Moves between states:
nobi ε nade
nobi π gese
lito ε bazu
lito π miba
kifi ε papo
kifi π dake
paso ε nofo
paso π zume
nute ε daze
nute π mazi
zume ε sogu
zume π paso
bori ε davo
bori π meva
miba ε mare
miba π lito
luzo ε soza
luzo π bifi
nenu ε meva
nenu π davo
nade ε nuvu
nade π butu
meva ε lovu
meva π bori
kidu ε rubo
kidu π dege
bifi ε suza
bifi π luzo
sogu ε zuva
sogu π ribe
migo ε tuda
migo π kino
mazi ε gize
mazi π nute
gese ε nenu
gese π nobi
pusu ε nute
pusu π gize
simu ε liri
simu π goti
nibe ε kidu
nibe π subu
dege ε subu
dege π kidu
tuda ε pusu
tuda π pupu
debu ε boto
debu π relo
zuva ε dake
zuva π papo
mare ε nibe
mare π nope
papo ε ribe
papo π zuva
suza ε zume
suza π nofo
butu ε gese
butu π nade
bazu ε butu
bazu π nuvu
davo ε nobi
davo π nenu
daze ε debu
daze π zozo
soza ε goti
soza π liri
liri ε bifi
liri π soza
nuvu ε miba
nuvu π bazu
pupu ε kino
pupu π tuda
ribe ε paso
ribe π sogu
relo ε zozo
relo π debu
nofo ε luzo
nofo π suza
boto ε dege
boto π rubo
lovu ε simu
lovu π beve
dake ε migo
dake π kifi
subu ε nope
subu π nibe
kino ε kifi
kino π migo
rubo ε relo
rubo π boto
gize ε pupu
gize π pusu
zozo ε mazi
zozo π daze
nope ε lito
nope π mare
goti ε beve
goti π simu
beve ε bori
beve π lovu

In the rows, zero is written as 61.

The rows follow the links: the fewer symbols apart two states are, the more alike their rows tend to be.

Name the state of each row.
[  56   50   38   63  102   51   31   68   76   34   60   69   70   50   67   48   83   89   69   72   84   20   54   27   34   82   52   57   36   75   46   38   57   67   39   52   78   52   24   78   27   89   46   80   74   36   52   95  109  100   73   41   71   94   33   33   69   76   61] | kifi
[  62   86   40   54   35   63   83   53   85   98   84   45   61   77   43   80   25   82   55   54   87   89   72  104   27   64   71   73   73   49   22   72   65   52   73   79   57   75   40   49   24   19   71   87   61  102   70   37   56   36   59   84   44   45   83   13   50   54   74] | nobi
[  62   83   46   49   52   79   75   62   80  102   96   46   61   77   43   71   26   79   60   43   81   76   71  113   28   60   61   69   67   43   28   94   70   57   69   83   54   76   60   57   33   14   58   82   56  106   76   50   46   52   60   88   41   32   60   17   47   55   82] | davo
[  50   60   76   59    9   58   95   69   38   59   41   60   68   61   64   84   62   48   79   65   36  112   64   62   94   48   52   61   89   62   88   59   60   75   89   67   79   60   82   39   99   62   40   34   57   57   60   16   33   18   74   66   59   46   97  102   57   75   40] | boto
[  69   54   82   62    9   47   95   48   43   51   27   63   54   58   56   87   66   33   42   86   43  115   57   51   88   52   75   68   88   68   81   28   61   44   89   55   48   55   54   36   90   67   83   43   68   55   58   12   47    9   46   57   64   75   94   90   65   38   33] | nibe
[  60   86   39   86   70   53   50   57   80   19   72   43   62   76   81   62   99   79   55   69   82   51   73   11   36   62   70   51   57   94   54   48   65   60   54   43   57   77   24   61   29  103   64   87   71   21   75   65  123   71   59   34   39   80   52   17   53   57   39] | gese
[  66   52   88   63   14   54   89   50   41   44   32   65   50   56   66   80   76   23   52   73   31  108   52   39   96   50   74   60   88   72   87   48   58   49   86   53   48   54   77   36   94   76   75   32   67   49   56   15   45   18   52   51   67   59   96  105   64   43   31] | kidu
[  70   43   59   39   95   80   45   53   65   95   95   73   56   45   52   41   28   56   49   32   66   25   50  105   39   75   69   57   37   34   44   92   55   51   43   77   55   47   89   80   51   25   73   65   42  100   54   92   36   97   46   87   82   31   40   58   69   47   97] | sogu
[  55   79   61   51   76   81   59   66   59  103   85   41   63   77   54   59   17   60   62   28   58   47   76  113   55   47   59   62   56   40   47  106   67   67   52   84   67   80   97   70   71   14   55   56   44  104   71   72   20   74   67   89   40   27   48   54   43   63   97] | beve
[  72   64   84   71  107   45   28   55   41   45   25   58   53   70   58   43   76   32   45   84   39   13   70   40   86   44   75   67   28   72   87   33   66   49   35   52   43   68   64   84   96   71   75   43   66   42   67  106   54  108   48   50   54   99   28   88   58   42   75] | simu
[  61   82   42   83   49   71   65   60   79   22   93   42   62   76   90   73   92   85   66   41   82   76   78   16   32   62   55   42   66   90   57   89   70   64   67   42   66   82   52   49   29  100   56   80   56   23   70   48  119   47   66   34   42   36   71   19   46   72   30] | bazu

Each walk starts at a row. The symbols on each line, taken left to right, move it on to the next state.
Each answer is a row, close to the row of the state it stands for.
start [  69   54   89   58  112   63   25   48   37   64   50   65   53   60   61   39   54   31   45   50   33   11   58   66   89   45   74   58   27   50   81   70   60   47   34   63   48   61   92   83  100   55   73   36   59   64   62  107   24  108   48   63   58   67   24   99   63   43   86]
π ε π ε ε: [  67   52   83   51  109   71   39   53   43   78   68   65   51   53   63   37   46   32   50   37   40   10   60   78   77   52   68   55   37   44   74   83   53   53   32   72   45   60  101   81   89   44   80   43   50   81   55  103   26  103   47   71   70   55   24   91   62   43   92]
ε π ε ε ε π π π: [  72   59   90   62  109   53   31   46   39   55   36   57   54   60   64   42   69   24   46   68   40   14   63   51   92   48   80   59   32   65   86   51   62   47   38   59   46   64   76   90  100   64   73   35   57   58   63  105   35  103   52   61   57   82   24   96   59   42   81]
start [  63   89   50   48   65   76   65   61   75  106  101   42   60   78   44   63   21   72   57   30   74   59   74  121   38   48   63   62   61   38   40  105   65   58   62   84   59   79   76   65   55   18   55   74   47  103   76   64   33   58   62   90   37   25   59   37   42   64   90]
ε π ε ε π ε π: [  68   76   60   82   97   41   36   49   65   24   38   47   58   75   62   50   93   58   54   98   68   30   73   20   68   52   72   57   47   85   66   29   67   53   42   40   56   71   24   79   59   93   74   67   76   28   70   94   89   87   57   31   45  109   36   48   56   43   53]
ε π ε ε π: [  61   80   50   84   79   45   37   56   74   18   52   44   57   75   64   58  100   73   55   83   80   38   73   13   45   56   69   57   45   92   60   35   67   58   50   39   59   80   23   71   40  103   69   79   73   23   72   81  114   82   56   38   47   94   43   24   56   53   49]
start [  52   74   57   79   23   85   82   70   59   32   89   48   66   72   91   78   90   72   71   26   59   98   67   22   56   52   52   37   85   83   68  104   65   69   80   44   74   73   88   41   71   89   46   57   46   34   70   26   82   30   66   41   44   16   83   57   51   76   27]
ε ε π π π: [  68   80   49   55   15   46   95   56   83   82   52   54   51   69   35   85   35   69   46   84   77  108   71   90   42   64   72   86   88   45   42   37   66   47   83   77   46   71   22   40   36   34   77   79   70   89   70   21   62   22   52   76   44   74   92   21   58   48   60]
ε ε π ε: [  59   82   48   83   34   76   73   67   74   33   93   45   67   74   91   76   91   74   72   30   71   88   77   19   37   58   50   36   73   89   60   95   68   68   80   42   69   70   77   48   46   96   52   69   49   28   70   34  102   36   64   31   48   16   77   35   46   70   27]
start [  62   78   41   53   30   55   90   55   78   89   69   48   58   72   34   82   31   79   50   71   85   98   75  103   29   60   68   79   81   49   24   52   67   52   80   79   49   75   28   43   23   29   73   81   67   96   67   24   65   26   50   81   47   60   80   13   53   52   71]
π π π π π π π: [  61   83   44   90   57   62   57   61   80   23   83   43   64   71   83   65   98   86   60   54   91   61   79   14   31   66   63   47   64   94   53   73   70   63   67   43   62   77   38   65   28   99   61   83   61   18   74   58  119   61   60   37   41   53   62   18   49   63   34]
π ε π π π π ε: [  72   65   60   57    6   42   95   52   67   75   38   61   54   68   39   87   47   57   46   94   71  110   67   75   59   61   74   78   92   55   49   25   63   45   92   66   45   71   24   40   50   49   77   70   78   75   65   14   63   13   52   72   57   85   96   48   63   43   48]
start [  67   45   69   42  105   77   42   49   56   90   82   66   53   48   62   39   41   44   51   26   52   19   49   95   61   61   69   57   34   39   62   92   56   49   39   75   42   47   95   80   67   36   76   54   42   86   53  101   32  102   53   80   74   34   29   76   66   43   97]
ε ε ε π ε π: [  66   42   48   34   87   77   53   55   76   96   98   82   55   48   50   49   26   71   52   38   75   35   49  112   31   83   69   61   48   27   30   82   61   58   49   82   54   49   68   76   31   17   68   79   52  102   47   83   48   80   59   88   80   38   44   41   69   50   98]
ε ε π ε π π π: [  65   47   41   37   71   68   66   61   87   97   89   79   61   44   40   49   22   80   59   47   77   48   45  107   24   83   65   66   49   29   25   69   52   55   50   83   53   43   50   68   23   15   68   88   61  105   48   69   54   66   61   83   81   46   55   33   72   57   89]
start [  70   58   69   56    7   41   93   50   50   63   30   54   49   63   40   87   58   45   45   95   53  120   60   69   82   59   76   80   95   56   63   19   66   43   89   63   43   58   38   31   69   55   77   55   75   65   60   10   47    9   50   63   57   84   96   70   62   41   42]
ε ε π π π: [  56   59   79   68   10   70   88   71   40   46   58   60   66   61   76   79   73   52   76   46   38  115   64   45   80   44   47   47   93   67   90   80   65   70   90   56   79   66  100   42   98   77   46   39   54   50   67   15   43   16   74   56   59   30   96   92   55   81   31]
π π ε π π: [  58   65   68   72   18   80   83   69   50   37   77   54   74   69   84   88   79   56   77   41   49  106   63   35   68   43   51   42   86   77   79   97   62   75   89   49   74   72   99   39   86   84   43   43   49   36   66   23   66   19   74   50   53   18   89   81   57   79   32]
start [  56   44   58   44   19   41   91   75   59   91   31   74   69   47   28   70   37   67   74   92   61  102   47  101   70   70   54   83   81   39   57   16   54   69   80   81   73   45   28   45   59   35   47   57   77   90   54   26   32   28   70   80   75   85   89   68   79   75   66]
ε π π ε π π: [  54   50   70   53    5   51   93   76   40   67   32   65   68   58   49   83   52   46   73   74   33  112   57   71   92   50   53   67   86   56   79   42   59   75   89   68   79   61   70   38   96   48   43   38   64   70   56   13   22   15   74   72   66   63   94   99   69   81   43]
π π π ε π π π: [  50   46   66   46   13   42   95   69   49   80   29   68   69   48   33   72   41   52   76   89   46  104   54   92   87   57   48   81   87   49   63   24   60   75   92   72   73   54   50   41   81   36   48   45   74   83   58   15   29   19   71   77   69   78   97   88   72   80   58]
start [  69   47   87   66   18   58   83   52   42   33   41   73   50   50   78   75   82   31   50   58   31  103   47   30   91   51   73   51   76   68   89   63   52   46   80   43   48   52   89   43   92   92   78   34   54   38   50   18   53   30   53   42   74   41   88  104   68   44   28]
ε ε ε ε π: [  58   44   42   39   28   44   87   61   69   97   43   74   70   44   28   72   26   75   70   90   70   92   51  102   58   78   57   91   80   28   42   21   56   68   79   77   70   51   24   46   44   20   52   72   77   98   52   38   41   38   68   89   77   89   77   54   76   69   74]
π π π ε π π π: [  60   44   42   37   41   51   74   64   77  102   63   75   65   48   30   62   24   87   67   79   82   78   45  107   42   87   60   88   69   24   30   34   50   68   67   82   65   44   21   53   22   18   53   83   76   98   52   47   52   42   68   86   83   78   69   39   77   69   84]
start [  75   42   81   71   26   75   75   55   38   27   67   74   53   47   84   67   93   35   50   38   41   93   50   15   83   61   69   38   80   83   90   81   56   55   76   49   55   46   97   42   91   96   66   42   50   22   51   29   68   38   50   39   80   27   82   98   73   51   26]
ε ε ε ε ε π: [  64   46   40   34   57   56   72   61   80  103   76   78   65   43   34   57   24   89   62   67   87   64   51  114   28   91   59   77   65   26   27   53   54   63   61   83   60   42   35   60   17   17   60   89   67  102   46   53   57   61   61   92   80   64   61   29   72   62   92]
ε ε ε ε π: [  66   41   75   66   36   78   63   59   52   21   78   74   54   46   95   67   96   43   55   30   52   84   44   11   65   65   69   34   76   76   84   94   52   56   70   38   56   51  102   50   67  102   66   50   44   20   46   39   86   38   55   38   81   18   72   83   71   54   26]
